Below is a small trained network, with its code and all its weights. Each question gives an input and a class and asks what happens when units are switched off, that is, made to give their printed mean instead of their output.

import numpy as np


def w(rows, s, z=0):
    codes = np.array(rows[::2]) - 128.0
    scale = np.full(codes.shape[1], s)
    scale[-1] = z or s
    return codes * scale


def f(y):
    return np.maximum(y, 0)


def log_softmax(a):
    a = a - a.max(-1, keepdims=True)
    return a - np.log(np.exp(a).sum(-1, keepdims=True))


def net(x, mask):
    res = np.array(x, float).reshape(1, 4) / 4 @ E
    y = f(res @ A[0][:, :-1].T + A[0][:, -1])
    res = res + np.where(mask, y, B[0][:, -1]) @ B[0][:, :-1]
    return log_softmax(res[-1] @ U[:, :-1].T + U[:, -1])


A, B = {}, {}
E = w([
[151,159,188,60,50],'x0',
[253,122,96,114,136],'x1',
[112,246,110,47,159],'x2',
[121,86,161,89,176],'x3',
],0.011)
A[0] = w([
[163,91,77,127,227,176],'n0',
[157,120,134,185,84,76],'n1',
[94,242,135,83,208,133],'n2',
[146,139,22,145,76,247],'n3',
[139,76,198,48,124,155],'n4',
[149,176,136,130,49,222],'n5',
[133,87,162,158,119,68],'n6',
[218,133,140,134,122,150],'n7',
[233,99,101,101,130,66],'n8',
[114,82,179,64,117,172],'n9',
[254,110,80,96,155,151],'n10',
[128,55,142,183,64,175],'n11',
[130,85,137,174,95,120],'n12',
[204,179,122,175,124,137],'n13',
[125,184,146,147,188,110],'n14',
[121,89,131,77,190,176],'n15',
[110,85,65,164,133,146],'n16',
[193,139,167,40,26,219],'n17',
[2,160,165,181,88,72],'n18',
[135,73,182,129,171,142],'n19',
[120,79,38,137,34,123],'n20',
[118,77,168,148,109,52],'n21',
[122,163,145,50,81,117],'n22',
[45,127,173,134,113,42],'n23',
[139,144,153,158,46,206],'n24',
[97,204,64,84,148,95],'n25',
[81,54,133,176,142,156],'n26',
[164,169,115,79,159,44],'n27',
[130,174,119,94,159,25],'n28',
],0.0088,0.0016)
B[0] = w([
[53,162,136,188,181,199],'n0',
[141,120,64,128,116,171],'n1',
[194,45,52,145,104,248],'n2',
[74,166,103,152,163,188],'n3',
[132,225,80,183,182,195],'n4',
[74,151,83,186,154,197],'n5',
[181,112,115,114,123,168],'n6',
[56,99,147,97,117,200],'n7',
[86,76,121,30,147,216],'n8',
[96,130,42,152,216,183],'n9',
[60,102,142,2,156,242],'n10',
[149,118,68,121,134,213],'n11',
[144,79,48,147,128,180],'n12',
[59,112,109,59,118,186],'n13',
[165,123,121,170,113,166],'n14',
[127,199,9,224,163,172],'n15',
[71,116,130,168,159,175],'n16',
[67,199,120,196,171,254],'n17',
[95,70,129,47,120,220],'n18',
[171,124,62,153,139,177],'n19',
[154,177,75,93,118,176],'n20',
[176,125,60,109,81,170],'n21',
[171,137,52,169,111,207],'n22',
[64,75,109,46,101,185],'n23',
[111,123,66,244,164,185],'n24',
[199,100,57,150,102,213],'n25',
[165,112,110,147,114,196],'n26',
[137,96,67,91,64,183],'n27',
[200,121,68,56,102,174],'n28',
],0.0056,0.0091)
U = w([
[34,98,153,72,128,103],'0',
[112,158,128,182,165,252],'1',
[255,86,119,155,84,50],'2',
[72,194,143,210,197,112],'3',
[141,169,198,162,149,118],'4',
],0.0087,0.0028)

Each question gives the input, the list of numbers given to net, and the class t.
The units are the neurons (one row each of A and B). Each row of codes is followed by its name. A weight is (code - 128) times the scale printed after its matrix; where a second scale follows, it is the last column's (A, B and U).
mask holds one flag per neuron, in row order. A switched-off neuron (its flag False) gives its mean, the last column of its row in B, instead of its output. The means were averaged over made-up inputs and are rounded, as every weight is.
A unit's drop is (log p(t) with every unit on - log p(t) with that unit switched off) / (log p(t) with every unit on - log p(t) with every unit switched off).
The circuit of an input: a set's keep is (log p(t) with only the set's units on - log p(t) with every unit switched off) / (log p(t) with every unit on - log p(t) with every unit switched off). Starting from the 12 units with the biggest drops (on a tie, the unit counted first), units are removed one at a time, each time the one whose removal leaves the highest keep (on an exact tie, the one counted first), for as long as the keep stays at least 0.8.
units of the circuit, in order: the units of the circuit, biggest drop first
most important unit: the unit with the biggest drop
k most important neurons: the k neurons with the biggest drops, biggest first
drop of u: that unit's drop, to one decimal
input [-3,6,-6,-8], class 1: units of the circuit, in order -> [n3; n2]
input [1,-5,7,0], class 2: most important unit -> n2
input [5,8,-5,5], class 0: units of the circuit, in order -> [n10; n8]
input [8,5,-2,6], class 3: 2 most important neurons -> [n17; n4]
input [-5,6,8,-3], class 2: 2 most important neurons -> [n2; n25]
input [-6,-6,-4,-3], class 0: 2 most important neurons -> [n18; n23]
input [6,1,7,6], class 2: units of the circuit, in order -> [n2; n22]
input [-6,0,-8,-2], class 2: units of the circuit, in order -> [n17; n26]
input [7,0,-7,7], class 1: 3 most important neurons -> [n4; n17; n9]
input [7,7,-2,-8], class 1: 2 most important neurons -> [n17; n24]
input [-1,6,-8,8], class 1: 3 most important neurons -> [n0; n2; n4]
input [-1,-5,7,-4], class 2: 2 most important neurons -> [n2; n25]
input [3,8,4,4], class 0: 2 most important neurons -> [n10; n8]
input [-7,-8,6,3], class 0: most important neuron -> [n18]
input [-5,-4,-5,2], class 2: drop of n17 -> 0.4
input [-7,5,-5,0], class 3: drop of n16 -> 0.3
input [6,-4,-4,1], class 3: drop of n23 -> -0.1
